Below is a small trained network, with its code and all its weights. Each question gives an input and a class and asks what happens when units are switched off, that is, made to give their printed mean instead of their output.

import numpy as np


def w(rows, s, z=0):
    codes = np.array(rows[::2]) - 128.0
    scale = np.full(codes.shape[1], s)
    scale[-1] = z or s
    return codes * scale


def norm(h):
    return h / np.sqrt((h * h).mean(-1, keepdims=True) + 1e-5)


def f(y):
    return y / 2 * (1 + np.tanh(0.7978845608 * (y + 0.044715 * y**3)))


def log_softmax(a):
    a = a - a.max(-1, keepdims=True)
    return a - np.log(np.exp(a).sum(-1, keepdims=True))


def net(x, mask):
    res = np.array(x, float).reshape(1, 2) / 4 @ E
    u = 0
    for l in range(3):
        y = f(norm(res) @ A[l][:, :-1].T + A[l][:, -1])
        res = res + np.where(mask[u : u + 10], y, B[l][:, -1]) @ B[l][:, :-1]
        u += 10
    return log_softmax(norm(res)[-1] @ U[:, :-1].T + U[:, -1])


A, B = {}, {}
E = w([
[140,149,112,146,184,87,128,137],'x0',
[190,144,137,98,249,115,141,134],'x1',
],0.013)
A[0] = w([
[98,191,61,164,104,66,144,113,163],'L0N1',
[197,148,162,80,204,142,121,121,203],'L0N2',
[162,163,140,79,129,122,145,113,251],'L0N3',
[142,137,115,147,104,84,155,104,173],'L0N4',
[246,130,143,111,200,81,192,94,19],'L0N5',
[216,129,176,82,207,150,170,156,133],'L0N6',
[175,121,127,167,154,99,153,57,151],'L0N7',
[94,69,145,113,94,165,112,108,94],'L0N8',
[92,82,187,86,103,155,82,155,120],'L0N9',
[229,151,134,51,188,143,201,80,131],'L0N10',
],0.011,0.0024)
B[0] = w([
[122,138,145,145,173,109,121,176,180],'L0N1',
[188,152,188,87,143,74,245,75,237],'L0N2',
[106,120,64,141,86,108,200,107,162],'L0N3',
[150,121,136,130,187,145,108,171,143],'L0N4',
[161,165,186,52,115,143,191,60,240],'L0N5',
[226,192,113,87,217,36,177,38,246],'L0N6',
[108,99,158,154,121,134,171,143,156],'L0N7',
[153,112,153,83,129,175,82,131,191],'L0N8',
[143,89,150,78,118,176,162,128,179],'L0N9',
[177,196,30,134,189,79,221,80,242],'L0N10',
],0.011,0.012)
A[1] = w([
[101,159,100,117,106,137,70,118,36],'L1N1',
[101,216,49,203,166,33,130,106,37],'L1N2',
[122,177,126,152,157,2,89,166,252],'L1N3',
[111,117,159,104,110,190,105,42,106],'L1N4',
[101,113,121,145,96,162,130,84,172],'L1N5',
[138,237,133,109,143,135,133,73,132],'L1N6',
[135,182,49,161,176,85,156,193,163],'L1N7',
[173,181,154,120,179,105,162,67,132],'L1N8',
[111,188,111,175,153,19,158,140,57],'L1N9',
[134,135,113,158,101,157,51,165,57],'L1N10',
],0.0099,0.0024)
B[1] = w([
[115,195,180,157,169,108,185,70,129],'L1N1',
[192,58,154,133,215,152,138,217,190],'L1N2',
[169,78,63,108,51,174,186,95,196],'L1N3',
[113,71,70,157,114,94,148,176,184],'L1N4',
[193,85,123,101,237,130,159,147,149],'L1N5',
[179,77,126,28,111,131,194,116,204],'L1N6',
[135,64,87,196,182,144,99,111,188],'L1N7',
[229,139,171,1,54,40,214,77,254],'L1N8',
[170,84,94,142,227,143,86,136,201],'L1N9',
[101,216,155,119,148,115,138,87,166],'L1N10',
],0.0089,0.0099)
A[2] = w([
[41,225,54,168,185,88,72,88,89],'L2N1',
[102,157,184,170,152,79,54,195,54],'L2N2',
[207,167,153,48,171,53,230,45,187],'L2N3',
[78,147,132,174,132,161,1,140,82],'L2N4',
[98,130,90,188,58,209,159,161,61],'L2N5',
[45,121,97,145,124,109,68,65,76],'L2N6',
[193,35,132,11,119,137,111,95,3],'L2N7',
[24,151,193,92,116,66,62,180,72],'L2N8',
[88,114,120,193,111,156,28,134,86],'L2N9',
[222,166,163,80,175,97,241,69,105],'L2N10',
],0.0078,0.0039)
B[2] = w([
[189,18,146,65,114,103,177,189,126],'L2N1',
[90,148,109,103,107,157,66,57,129],'L2N2',
[215,237,36,65,123,52,251,52,253],'L2N3',
[155,178,108,89,175,134,124,16,139],'L2N4',
[174,115,135,93,125,39,183,128,147],'L2N5',
[162,110,135,55,212,163,140,115,123],'L2N6',
[97,140,143,96,31,134,123,96,173],'L2N7',
[90,136,95,220,212,171,46,93,136],'L2N8',
[157,190,125,87,130,125,152,126,142],'L2N9',
[230,201,53,104,158,74,215,2,232],'L2N10',
],0.0086,0.016)
U = w([
[150,36,57,204,244,173,106,231,182],'0',
[35,207,170,101,206,215,22,41,192],'1',
[204,188,65,51,188,68,245,45,206],'2',
[52,190,194,198,117,38,106,206,3],'3',
[41,230,178,230,93,57,127,216,3],'4',
[48,174,220,204,130,67,123,185,3],'5',
[49,41,180,54,31,232,100,182,251],'6',
],0.011,0.0064)

Each question gives the input, the list of numbers given to net, and the class t.
The units are the neurons (one row each of A and B). Each row of codes is followed by its name. A weight is (code - 128) times the scale printed after its matrix; where a second scale follows, it is the last column's (A, B and U).
mask holds one flag per neuron, layer by layer. A switched-off neuron (its flag False) gives its mean, the last column of its row in B, instead of its output. The means were averaged over made-up inputs and are rounded, as every weight is.
A unit's drop is (log p(t) with every unit on - log p(t) with that unit switched off) / (log p(t) with every unit on - log p(t) with every unit switched off).
most important unit: the unit with the biggest drop
k most important neurons: the k neurons with the biggest drops, biggest first
k most important neurons of layer l: the k neurons of layer l with the biggest drops, biggest first
drop when u is switched off: that unit's drop, to one decimal
input [-3,0], class 6: most important unit	L0N6
input [7,-3], class 0: 3 most important neurons	[L0N5, L0N6, L0N2]
input [-3,-6], class 6: 3 most important neurons	[L0N6, L2N3, L2N10]
input [2,-2], class 0: 3 most important neurons	[L0N5, L0N2, L0N6]
input [3,-7], class 1: 3 most important neurons	[L0N6, L0N10, L0N2]
input [-2,-7], class 6: 2 most important neurons of layer 0	[L0N6, L0N10]
input [-2,0], class 6: 3 most important neurons	[L0N6, L0N10, L0N2]
input [4,-4], class 0: 2 most important neurons of layer 0	[L0N5, L0N2]
input [2,-8], class 1: 2 most important neurons	[L0N5, L0N6]
input [5,-5], class 0: 3 most important neurons of layer 0	[L0N5, L0N2, L0N6]
input [-5,1], class 6: 4 most important neurons	[L0N6, L0N10, L0N2, L0N5]
input [1,-6], class 1: 2 most important neurons of layer 1	[L1N8, L1N3]
input [-7,-3], class 6: drop when L0N6 is switched off	0.5
input [6,-3], class 0: most important unit	L0N5
input [1,-2], class 1: drop when L1N8 is switched off	0.9
input [8,-2], class 0: drop when L1N8 is switched off	0.2
input [2,-5], class 1: 2 most important neurons of layer 0	[L0N6, L0N2]
input [-3,-2], class 6: drop when L0N10 is switched off	0.7
